Below are the code and all the weights of a small trained network. Each question names an input and a class and asks about switching units off, where a switched-off unit gives its printed mean instead of its output.

import numpy as np


def w(rows, s, z=0):
    codes = np.array(rows[::2]) - 128.0
    scale = np.full(codes.shape[1], s)
    scale[-1] = z or s
    return codes * scale


def norm(h):
    return h / np.sqrt((h * h).mean(-1, keepdims=True) + 1e-5)


def f(y):
    return np.maximum(y, 0)


def log_softmax(a):
    a = a - a.max(-1, keepdims=True)
    return a - np.log(np.exp(a).sum(-1, keepdims=True))


def net(x, mask):
    res = np.array(x, float).reshape(1, 6) / 4 @ E
    u = 0
    for l in range(3):
        y = f(norm(res) @ A[l][:, :-1].T + A[l][:, -1])
        res = res + np.where(mask[u : u + 9], y, B[l][:, -1]) @ B[l][:, :-1]
        u += 9
    return log_softmax(norm(res)[-1] @ U[:, :-1].T + U[:, -1])


A, B = {}, {}
E = w([
[149,137,22,169,77,88,104],'x0',
[121,134,98,147,146,206,105],'x1',
[251,47,123,53,103,149,110],'x2',
[207,233,107,116,171,140,254],'x3',
[131,126,128,135,136,125,127],'x4',
[71,98,16,5,249,92,122],'x5',
],0.0028)
A[0] = w([
[148,125,163,97,108,19,146,12],'L0N0',
[163,134,103,190,185,168,114,109],'L0N1',
[154,101,91,164,163,198,88,107],'L0N2',
[159,132,81,162,113,102,107,15],'L0N3',
[111,109,134,154,150,116,107,90],'L0N4',
[197,96,152,96,150,133,105,3],'L0N5',
[97,154,95,101,104,254,115,59],'L0N6',
[146,153,127,110,109,154,96,53],'L0N7',
[189,99,80,127,116,127,115,90],'L0N8',
],0.0076,0.0033)
B[0] = w([
[135,83,177,145,128,1,168,206],'L0N0',
[130,133,153,110,116,65,155,214],'L0N1',
[125,97,155,123,113,44,154,254],'L0N2',
[131,145,77,125,62,108,129,177],'L0N3',
[147,205,149,70,108,119,120,198],'L0N4',
[94,82,115,58,46,184,174,202],'L0N5',
[149,112,170,127,122,29,158,225],'L0N6',
[133,90,89,150,126,125,153,140],'L0N7',
[90,132,110,89,82,174,146,248],'L0N8',
],0.0096,0.0016)
A[1] = w([
[105,116,104,118,167,129,138,95],'L1N0',
[205,130,166,181,101,176,100,54],'L1N1',
[238,162,98,139,190,158,170,54],'L1N2',
[153,125,107,116,108,167,117,113],'L1N3',
[166,113,85,96,213,119,87,48],'L1N4',
[172,108,215,104,211,176,106,1],'L1N5',
[153,156,106,139,135,81,114,85],'L1N6',
[90,98,137,121,99,115,92,87],'L1N7',
[134,59,139,155,149,136,2,70],'L1N8',
],0.0083,0.0025)
B[1] = w([
[170,114,159,167,132,141,104,183],'L1N0',
[185,63,139,156,167,130,74,202],'L1N1',
[126,208,189,39,95,98,58,190],'L1N2',
[88,99,150,100,108,123,116,158],'L1N3',
[181,76,151,166,155,141,66,179],'L1N4',
[77,37,167,119,130,136,224,169],'L1N5',
[100,87,144,105,81,144,135,190],'L1N6',
[179,176,118,121,160,137,245,253],'L1N7',
[169,255,160,48,120,102,128,207],'L1N8',
],0.0093,0.0027)
A[2] = w([
[174,80,181,111,142,98,128,200],'L2N0',
[174,132,156,225,110,203,107,49],'L2N1',
[46,160,121,91,87,124,200,130],'L2N2',
[141,89,54,96,247,143,81,38],'L2N3',
[154,159,2,167,70,117,76,120],'L2N4',
[3,208,85,197,160,175,141,73],'L2N5',
[79,163,161,186,166,77,122,66],'L2N6',
[103,103,102,73,179,102,123,83],'L2N7',
[53,93,173,147,153,180,162,8],'L2N8',
],0.0083,0.0015)
B[2] = w([
[77,154,49,166,154,130,105,253],'L2N0',
[190,108,116,162,149,158,55,161],'L2N1',
[118,155,138,168,163,158,69,243],'L2N2',
[193,119,127,198,122,160,38,165],'L2N3',
[71,101,180,119,253,149,169,167],'L2N4',
[138,51,94,40,47,184,142,158],'L2N5',
[132,85,65,78,69,116,156,190],'L2N6',
[169,139,184,207,53,135,153,182],'L2N7',
[110,113,142,106,226,116,161,154],'L2N8',
],0.011,0.0058)
U = w([
[225,87,132,210,121,152,45,117],'0',
[119,47,97,23,30,199,159,109],'1',
[149,254,181,45,119,98,119,104],'2',
[89,130,112,147,137,135,130,254],'3',
[90,104,104,173,98,20,186,78],'4',
[87,84,179,114,236,145,172,80],'5',
],0.0089,0.0061)

Each question gives the input, the list of numbers given to net, and the class t.
The units are the neurons (one row each of A and B). Each row of codes is followed by its name. A weight is (code - 128) times the scale printed after its matrix; where a second scale follows, it is the last column's (A, B and U).
mask holds one flag per neuron, layer by layer. A switched-off neuron (its flag False) gives its mean, the last column of its row in B, instead of its output. The means were averaged over made-up inputs and are rounded, as every weight is.
A unit's drop is (log p(t) with every unit on - log p(t) with that unit switched off) / (log p(t) with every unit on - log p(t) with every unit switched off).
The circuit of an input: a set's keep is (log p(t) with only the set's units on - log p(t) with every unit switched off) / (log p(t) with every unit on - log p(t) with every unit switched off). Starting from the 12 units with the biggest drops (on a tie, the unit counted first), units are removed one at a time, each time the one whose removal leaves the highest keep (on an exact tie, the one counted first), for as long as the keep stays at least 0.8.
circuit, biggest first: the units of the circuit, biggest drop first
most important unit: the unit with the biggest drop
top k neurons: the k neurons with the biggest drops, biggest first
top k neurons in layer l: the k neurons of layer l with the biggest drops, biggest first
input [8,-4,3,-2,-7,2], class 5: top neuron => L2N4
input [-6,7,2,-4,4,7], class 0: top 3 neurons => L2N3; L1N4; L2N7
input [-8,3,6,2,3,-4], class 5: top 2 neurons => L2N8; L1N5
input [3,8,5,7,2,3], class 4: top 4 neurons => L0N2; L0N6; L0N1; L1N8
input [-8,4,1,1,-3,-7], class 5: circuit, biggest first => L1N5; L2N8
input [-7,5,6,-3,4,-4], class 5: top 2 neurons => L2N8; L2N6
input [-7,2,4,-2,-4,-6], class 5: circuit, biggest first => L1N5; L2N8
input [5,8,7,8,0,-7], class 2: top 4 neurons => L1N2; L0N1; L2N6; L2N5
input [4,8,8,-3,4,-1], class 1: top 2 neurons => L0N8; L0N5
input [0,-3,3,-5,-1,3], class 2: circuit, biggest first => L1N8; L1N7
input [7,-6,2,-5,-6,0], class 5: circuit, biggest first => L2N4; L0N3; L0N2
input [5,5,7,-8,6,-2], class 2: top 2 neurons in layer 1 => L1N8; L1N7
input [-8,-5,-5,-5,2,-4], class 5: top 2 neurons in layer 1 => L1N5; L1N2
input [-6,-8,7,6,2,-1], class 4: circuit, biggest first => L0N0; L2N0
input [-7,6,7,2,0,-5], class 1: circuit, biggest first => L0N5
input [-4,-6,-8,0,-4,-6], class 1: top 2 neurons => L2N5; L2N6
input [-1,7,-1,6,3,2], class 4: top 2 neurons => L0N6; L0N1
input [5,-4,1,-3,2,0], class 5: top 2 neurons in layer 2 => L2N4; L2N0
input [-2,5,6,8,7,8], class 0: top 2 neurons => L1N4; L2N3
input [7,-6,-8,-7,7,8], class 0: most important unit => L2N3
